Below is a small trained network, with its code and all its weights. Each question gives an input and a target symbol and asks what happens when units are switched off, that is, made to give their printed mean instead of their output.

import numpy as np


def w(rows, s, z=0):
    codes = np.array(rows[::2]) - 128.0
    scale = np.full(codes.shape[1], s)
    scale[-1] = z or s
    return codes * scale


def norm(h):
    return h / np.sqrt((h * h).mean(-1, keepdims=True) + 1e-5)


def f(y):
    return y / 2 * (1 + np.tanh(0.7978845608 * (y + 0.044715 * y**3)))


def softmax(a):
    e = np.exp(a - a.max(-1, keepdims=True))
    return e / e.sum(-1, keepdims=True)


def log_softmax(a):
    a = a - a.max(-1, keepdims=True)
    return a - np.log(np.exp(a).sum(-1, keepdims=True))


def net(x, mask):
    ids = ['αβγζηθλμξπστφ'.index(c) for c in x.split()]
    T = len(ids)
    res = E[ids] + P[:T]
    u = 0
    for l in range(2):
        r = norm(res)
        for j in range(3):
            rows = slice(3 * j, 3 * j + 3)
            q, k, v = (r @ M[l][rows].T for M in (Q, K, V))
            z = softmax(np.where(np.tri(T) > 0, q @ k.T / 3**0.5, -1e9)) @ v
            o = O[l][rows]
            res = res + np.where(mask[u + j], z, o[:, -1]) @ o[:, :-1]
        u += 3
        y = f(norm(res) @ A[l][:, :-1].T + A[l][:, -1])
        res = res + np.where(mask[u : u + 8], y, B[l][:, -1]) @ B[l][:, :-1]
        u += 8
    return log_softmax(norm(res)[-1] @ U[:, :-1].T + U[:, -1])


Q, K, V, O, A, B = {}, {}, {}, {}, {}, {}
E = w([
[87,192,138,127,153,155],'α',
[160,50,83,164,104,131],'β',
[145,214,113,129,6,96],'γ',
[89,202,190,209,57,58],'ζ',
[131,209,77,125,85,116],'η',
[192,101,191,185,164,181],'θ',
[154,1,137,126,195,176],'λ',
[93,80,146,104,115,139],'μ',
[157,45,127,108,61,102],'ξ',
[61,170,157,228,110,195],'π',
[236,100,111,204,126,64],'σ',
[105,141,245,93,123,155],'τ',
[237,76,212,57,127,102],'φ',
],0.0073)
P = w([
[142,146,111,74,5,140],'0',
[149,161,97,77,55,150],'1',
[158,167,104,84,74,140],'2',
[144,166,105,90,102,135],'3',
[139,166,108,94,127,132],'4',
[131,168,115,103,144,121],'5',
[115,165,119,106,164,101],'6',
[107,170,133,115,183,85],'7',
[97,174,144,119,208,67],'8',
[97,179,140,124,214,67],'9',
[99,171,116,105,200,75],'10',
],0.0029)
Q[0] = w([
[72,149,30,160,148,160],'0.h0',
[85,88,136,142,169,118],'0.h0',
[180,133,208,253,201,58],'0.h0',
[28,150,70,107,90,141],'0.h1',
[110,91,107,71,78,89],'0.h1',
[80,131,134,38,103,110],'0.h1',
[120,154,86,106,69,114],'0.h2',
[154,123,155,150,209,166],'0.h2',
[218,83,42,114,82,117],'0.h2',
],0.0054)
K[0] = w([
[117,142,35,218,114,147],'0.h0',
[95,123,149,105,147,150],'0.h0',
[190,82,154,102,141,102],'0.h0',
[57,101,117,103,136,164],'0.h1',
[118,58,90,140,115,123],'0.h1',
[116,87,156,121,172,108],'0.h1',
[178,149,82,97,3,120],'0.h2',
[114,145,147,148,213,145],'0.h2',
[185,75,84,96,89,173],'0.h2',
],0.0057)
V[0] = w([
[63,140,98,83,184,99],'0.h0',
[156,197,142,104,102,95],'0.h0',
[141,138,129,126,108,119],'0.h0',
[93,162,104,225,126,200],'0.h1',
[90,94,113,229,34,132],'0.h1',
[88,69,94,107,159,88],'0.h1',
[151,108,105,111,150,253],'0.h2',
[155,141,62,72,50,94],'0.h2',
[179,58,149,118,123,162],'0.h2',
],0.0036)
O[0] = w([
[129,116,163,115,179,105,1],'0.h0',
[145,169,131,147,211,123,188],'0.h0',
[84,96,118,157,134,98,161],'0.h0',
[151,136,202,176,76,100,102],'0.h1',
[135,160,118,131,94,153,181],'0.h1',
[221,226,193,149,255,115,17],'0.h1',
[83,123,183,130,104,55,223],'0.h2',
[106,157,113,101,230,84,212],'0.h2',
[112,117,119,78,116,154,168],'0.h2',
],0.0033,0.00091)
A[0] = w([
[174,211,69,111,140,188,184],'0.n0',
[130,25,158,94,174,203,208],'0.n1',
[200,75,96,86,73,49,19],'0.n2',
[148,148,3,210,94,47,162],'0.n3',
[111,174,59,196,94,61,90],'0.n4',
[92,31,158,118,133,95,171],'0.n5',
[140,159,143,93,24,132,162],'0.n6',
[59,235,93,121,114,52,254],'0.n7',
],0.0043,0.0021)
B[0] = w([
[83,8,149,97,69,91,161],'0.n0',
[135,181,67,92,50,103,217],'0.n1',
[4,143,140,180,149,72,153],'0.n2',
[78,58,164,37,113,186,170],'0.n3',
[131,98,155,96,94,140,149],'0.n4',
[122,213,59,164,159,130,181],'0.n5',
[193,159,70,107,74,94,167],'0.n6',
[159,26,55,73,88,137,253],'0.n7',
],0.0041,0.0037)
Q[1] = w([
[203,165,133,189,176,41],'1.h0',
[88,121,56,130,142,82],'1.h0',
[115,164,187,173,108,122],'1.h0',
[191,176,221,217,148,216],'1.h1',
[121,181,248,141,144,196],'1.h1',
[113,149,130,132,189,59],'1.h1',
[76,120,187,142,142,93],'1.h2',
[92,53,65,112,179,191],'1.h2',
[74,2,87,136,101,128],'1.h2',
],0.0075)
K[1] = w([
[150,82,165,73,70,182],'1.h0',
[72,138,184,196,140,175],'1.h0',
[189,113,69,133,99,158],'1.h0',
[151,101,82,36,2,183],'1.h1',
[154,95,61,122,38,213],'1.h1',
[172,107,196,150,98,114],'1.h1',
[190,105,147,153,152,248],'1.h2',
[101,107,115,224,241,46],'1.h2',
[152,149,56,227,121,131],'1.h2',
],0.0064)
V[1] = w([
[108,170,50,194,167,78],'1.h0',
[231,139,142,133,123,53],'1.h0',
[112,108,223,144,198,190],'1.h0',
[100,74,24,197,101,136],'1.h1',
[121,223,82,123,112,254],'1.h1',
[21,227,92,77,98,100],'1.h1',
[205,116,64,132,195,228],'1.h2',
[131,235,152,133,117,55],'1.h2',
[160,124,119,164,56,64],'1.h2',
],0.0044)
O[1] = w([
[149,152,10,209,76,74,92],'1.h0',
[208,118,215,138,222,15,114],'1.h0',
[56,92,115,126,66,185,3],'1.h0',
[112,52,57,180,87,117,180],'1.h1',
[92,254,92,121,79,178,127],'1.h1',
[31,164,108,105,163,100,177],'1.h1',
[200,132,78,100,137,181,117],'1.h2',
[95,153,152,152,115,93,85],'1.h2',
[115,125,160,197,194,128,177],'1.h2',
],0.0049,0.0053)
A[1] = w([
[85,162,45,91,53,63,129],'1.n0',
[119,180,207,100,82,103,55],'1.n1',
[131,140,126,166,170,178,112],'1.n2',
[201,88,164,134,70,215,190],'1.n3',
[147,92,81,70,128,52,112],'1.n4',
[195,139,118,166,46,89,1],'1.n5',
[72,93,173,155,124,94,196],'1.n6',
[240,159,253,82,104,123,127],'1.n7',
],0.005,0.0028)
B[1] = w([
[132,142,156,184,178,172,254],'1.n0',
[130,70,51,3,151,203,114],'1.n1',
[75,208,61,47,74,60,115],'1.n2',
[134,174,173,205,177,171,183],'1.n3',
[72,185,127,208,228,112,243],'1.n4',
[149,106,73,108,120,74,106],'1.n5',
[125,173,202,98,38,176,173],'1.n6',
[112,163,107,146,129,134,176],'1.n7',
],0.0039,0.0029)
U = w([
[66,93,170,105,181,214,210],'α',
[85,41,95,194,109,164,4],'β',
[134,118,88,63,64,86,198],'γ',
[100,104,203,128,63,103,203],'ζ',
[107,56,95,47,100,126,40],'η',
[186,171,198,183,122,187,149],'θ',
[214,132,40,149,138,161,252],'λ',
[82,255,76,119,143,120,79],'μ',
[69,131,128,196,163,25,122],'ξ',
[57,161,112,207,37,206,53],'π',
[200,28,188,189,147,94,65],'σ',
[109,193,197,22,121,168,130],'τ',
[199,152,223,58,188,87,106],'φ',
],0.0086,0.0025)

Each question gives the input, a string of symbols that net reads in full, and the target symbol t.
The units are the heads (3 rows each of Q, K, V and O) and the neurons (one row each of A and B). Each row of codes is followed by its name. A weight is (code - 128) times the scale printed after its matrix; where a second scale follows, it is the last column's (O, A, B and U).
mask holds one flag per unit, layer by layer, with each layer's heads first. A switched-off unit (its flag False) gives its mean, the last column of its rows in O or B, instead of its output. The means were averaged over made-up inputs and are rounded, as every weight is.
A unit's drop is (log p(t) with every unit on - log p(t) with that unit switched off) / (log p(t) with every unit on - log p(t) with every unit switched off).
The circuit of an input: a set's keep is (log p(t) with only the set's units on - log p(t) with every unit switched off) / (log p(t) with every unit on - log p(t) with every unit switched off). Starting from the 12 units with the biggest drops (on a tie, the unit counted first), units are removed one at a time, each time the one whose removal leaves the highest keep (on an exact tie, the one counted first), for as long as the keep stays at least 0.8.
units of the circuit, in order: the units of the circuit, biggest drop first
most important unit: the unit with the biggest drop
top k neurons: the k neurons with the biggest drops, biggest first
top k neurons in layer l: the k neurons of layer l with the biggest drops, biggest first
which heads matter: for each layer, one digit per head in row order, 1 if its drop is at least 0.15 and else 0, layers parted by /
input μ λ α φ β γ λ, target λ: units of the circuit, in order => (0.n5; 1.h2)
input γ β ξ α ξ σ η, target σ: units of the circuit, in order => (1.h1; 0.n1; 0.n7)
input α λ ζ γ τ φ ξ λ, target φ: which heads matter => 000 / 110
input α π α π ξ, target π: most important unit => 1.h0
input θ φ α α γ γ ξ γ, target ξ: which heads matter => 000 / 111
input α α ξ γ τ ζ, target τ: top 4 neurons => (1.n1; 0.n3; 1.n6; 0.n0)
input θ λ α β μ α α α γ, target γ: which heads matter => 000 / 000
input α π ξ, target π: top 2 neurons in layer 1 => (1.n0; 1.n6)
input σ μ ξ λ α α η γ α α, target α: which heads matter => 000 / 100
input λ μ α ξ λ φ α α β λ, target λ: which heads matter => 000 / 101
input α α θ μ α σ η, target σ: units of the circuit, in order => (0.n7; 0.n1; 1.h1)
input θ ζ η, target η: units of the circuit, in order => (0.n3; 0.n0; 0.n7)
input μ τ μ ξ ζ α π β λ α α, target λ: units of the circuit, in order => (0.n7; 1.h1)
input λ λ γ β μ γ α φ η σ α, target σ: units of the circuit, in order => (0.n7; 1.h1)
input λ σ ξ, target σ: units of the circuit, in order => (1.h1)
input λ ξ α ξ ξ γ φ λ, target φ: top 3 neurons in layer 0 => (0.n1; 0.n7; 0.n2)
input α β π α β, target π: top 2 neurons => (0.n3; 0.n7)
input λ μ ξ λ μ α ξ λ σ β, target σ: top 2 neurons => (0.n1; 0.n7)
input λ λ θ μ γ α σ γ, target σ: top 3 neurons => (0.n7; 0.n1; 0.n2)
input λ α λ α α σ π τ β γ, target γ: top 3 neurons => (0.n7; 0.n6; 0.n2)
input α λ α λ ζ θ β α ξ, target ξ: top 2 neurons in layer 0 => (0.n7; 0.n2)
input λ β α α λ μ ξ α γ φ ζ, target φ: which heads matter => 000 / 010
input β λ π β λ ζ ξ ξ ζ ξ λ, target ξ: top 4 neurons => (0.n1; 0.n2; 0.n7; 0.n5)
input λ θ α ξ λ α, target ξ: top 2 neurons => (0.n1; 0.n7)
input α π π ζ α, target π: which heads matter => 000 / 010
input β α α ξ λ ξ ξ α β λ, target ξ: top 3 neurons in layer 0 => (0.n2; 0.n7; 0.n1)
input ξ α γ λ μ λ, target μ: most important unit => 0.n1
